Below are the code and all the weights of a small trained network. Each question names an input and a class and asks about switching units off, where a switched-off unit gives its printed mean instead of its output.

import numpy as np


def w(rows, s, z=0):
    codes = np.array(rows[::2]) - 128.0
    scale = np.full(codes.shape[1], s)
    scale[-1] = z or s
    return codes * scale


def norm(h):
    return h / np.sqrt((h * h).mean(-1, keepdims=True) + 1e-5)


def f(y):
    return np.maximum(y, 0)


def log_softmax(a):
    a = a - a.max(-1, keepdims=True)
    return a - np.log(np.exp(a).sum(-1, keepdims=True))


def net(x, mask):
    res = np.array(x, float).reshape(1, 8) / 4 @ E
    u = 0
    for l in range(3):
        y = f(norm(res) @ A[l][:, :-1].T + A[l][:, -1])
        res = res + np.where(mask[u : u + 4], y, B[l][:, -1]) @ B[l][:, :-1]
        u += 4
    return log_softmax(norm(res)[-1] @ U[:, :-1].T + U[:, -1])


A, B = {}, {}
E = w([
[127,127,127,129,127,126,129,127,129,131],'x0',
[128,126,127,127,129,130,127,128,130,128],'x1',
[181,193,118,144,80,223,36,134,158,100],'x2',
[108,91,2,44,143,200,134,161,68,108],'x3',
[127,127,130,129,129,126,129,128,128,126],'x4',
[187,96,130,167,144,125,88,152,62,236],'x5',
[128,128,131,128,128,126,128,129,129,127],'x6',
[127,130,127,129,128,125,132,129,130,129],'x7',
],0.004)
A[0] = w([
[70,114,237,152,65,29,184,66,250,83,18],'L0N1',
[66,116,151,104,129,74,205,111,168,94,4],'L0N2',
[131,134,134,122,123,121,127,136,140,128,89],'L0N3',
[156,161,152,177,159,125,125,122,80,169,104],'L0N4',
],0.002,0.0021)
B[0] = w([
[138,208,132,196,222,123,162,158,2,104,250],'L0N1',
[83,112,171,152,181,103,213,125,104,79,170],'L0N2',
[131,108,122,124,129,127,132,121,139,124,128],'L0N3',
[112,88,141,108,99,115,129,136,179,131,176],'L0N4',
],0.0033,0.0021)
A[1] = w([
[98,157,206,140,108,102,143,110,254,78,115],'L1N1',
[108,122,197,167,139,35,176,77,113,160,6],'L1N2',
[143,68,72,90,123,149,113,156,109,173,36],'L1N3',
[116,142,130,127,140,124,135,135,131,68,215],'L1N4',
],0.0037,0.0014)
B[1] = w([
[164,177,88,154,147,113,123,104,4,167,246],'L1N1',
[171,155,127,125,169,194,108,238,195,103,253],'L1N2',
[106,223,127,156,180,113,164,130,80,115,201],'L1N3',
[120,155,109,119,119,141,145,112,147,89,209],'L1N4',
],0.0045,0.0029)
A[2] = w([
[177,211,234,213,71,95,61,34,165,118,34],'L2N1',
[121,160,235,189,135,1,169,94,143,142,2],'L2N2',
[176,95,220,177,125,100,83,157,188,215,47],'L2N3',
[63,105,66,39,111,164,148,103,106,65,101],'L2N4',
],0.004,0.00084)
B[2] = w([
[37,80,94,113,89,49,181,26,40,152,253],'L2N1',
[177,169,96,102,157,255,96,207,188,89,230],'L2N2',
[136,41,148,92,79,112,96,134,220,128,223],'L2N3',
[135,74,212,141,87,92,110,103,214,149,220],'L2N4',
],0.0049,0.0042)
U = w([
[128,229,185,172,235,111,208,193,154,51,225],'0',
[99,234,124,176,70,88,130,8,28,87,219],'1',
[44,19,139,43,134,44,219,91,186,78,205],'2',
[115,149,99,54,44,219,62,103,247,48,60],'3',
[195,54,201,146,160,87,100,231,235,197,149],'4',
[153,54,168,168,9,80,44,43,132,222,89],'5',
[108,75,77,97,218,67,186,159,2,228,2],'6',
[194,174,62,125,128,228,32,174,44,177,58],'7',
],0.0083,0.0006)

Each question gives the input, the list of numbers given to net, and the class t.
The units are the neurons (one row each of A and B). Each row of codes is followed by its name. A weight is (code - 128) times the scale printed after its matrix; where a second scale follows, it is the last column's (A, B and U).
mask holds one flag per neuron, layer by layer. A switched-off neuron (its flag False) gives its mean, the last column of its row in B, instead of its output. The means were averaged over made-up inputs and are rounded, as every weight is.
A unit's drop is (log p(t) with every unit on - log p(t) with that unit switched off) / (log p(t) with every unit on - log p(t) with every unit switched off).
The circuit of an input: a set's keep is (log p(t) with only the set's units on - log p(t) with every unit switched off) / (log p(t) with every unit on - log p(t) with every unit switched off). Starting from all 12 units, units are removed one at a time, each time the one whose removal leaves the highest keep (on an exact tie, the one counted first), for as long as the keep stays at least 0.8.
circuit, biggest first: the units of the circuit, biggest drop first
unit that matters most: the unit with the biggest drop
top k neurons: the k neurons with the biggest drops, biggest first
k most important neurons of layer l: the k neurons of layer l with the biggest drops, biggest first
drop of u: that unit's drop, to one decimal
input [3,-6,-3,7,5,0,-6,6], class 2: circuit, biggest first -> L2N4
input [-2,-4,3,-5,5,0,-5,-8], class 1: top 2 neurons -> L2N1, L1N1
input [-6,6,-4,0,8,7,0,2], class 4: circuit, biggest first -> L2N1, L1N1
input [-4,-5,0,4,-6,-1,8,-6], class 2: circuit, biggest first -> L2N2, L2N4
input [0,7,1,-5,-1,0,4,1], class 1: top 3 neurons -> L2N1, L1N1, L2N4
input [3,8,-1,-4,-8,0,8,-2], class 0: top 3 neurons -> L0N1, L2N4, L1N1
input [8,5,-2,7,1,0,2,3], class 2: top 3 neurons -> L2N4, L1N1, L0N1
input [-3,-7,8,0,4,3,-5,-3], class 5: circuit, biggest first -> L2N2, L1N2, L2N1
input [-5,5,1,-1,0,1,-2,7], class 5: top 2 neurons -> L1N3, L1N4
input [-3,6,-7,0,5,6,2,3], class 4: 2 most important neurons of layer 2 -> L2N1, L2N3
input [-4,0,-1,8,4,-2,-4,-3], class 2: top 3 neurons -> L2N4, L2N2, L1N2
input [1,3,0,0,-7,-2,4,6], class 0: 2 most important neurons of layer 0 -> L0N1, L0N2
input [2,0,-7,-6,-6,2,7,-3], class 4: top 2 neurons -> L2N3, L1N3
input [-1,0,-6,-4,-6,2,3,2], class 4: unit that matters most -> L2N3
input [8,5,-1,0,-3,6,4,-6], class 4: top 3 neurons -> L2N1, L1N1, L2N3
input [1,6,6,-1,5,3,2,2], class 5: drop of L2N1 -> 0.1
input [4,-7,-7,-8,2,-3,-4,3], class 0: drop of L1N3 -> 0.0
input [-4,3,7,-6,8,-5,-4,-1], class 1: drop of L2N1 -> 0.1
input [3,2,-7,-7,6,-1,-4,-3], class 0: drop of L0N1 -> 0.3
input [2,2,5,-5,-2,-3,-5,3], class 1: unit that matters most -> L2N1
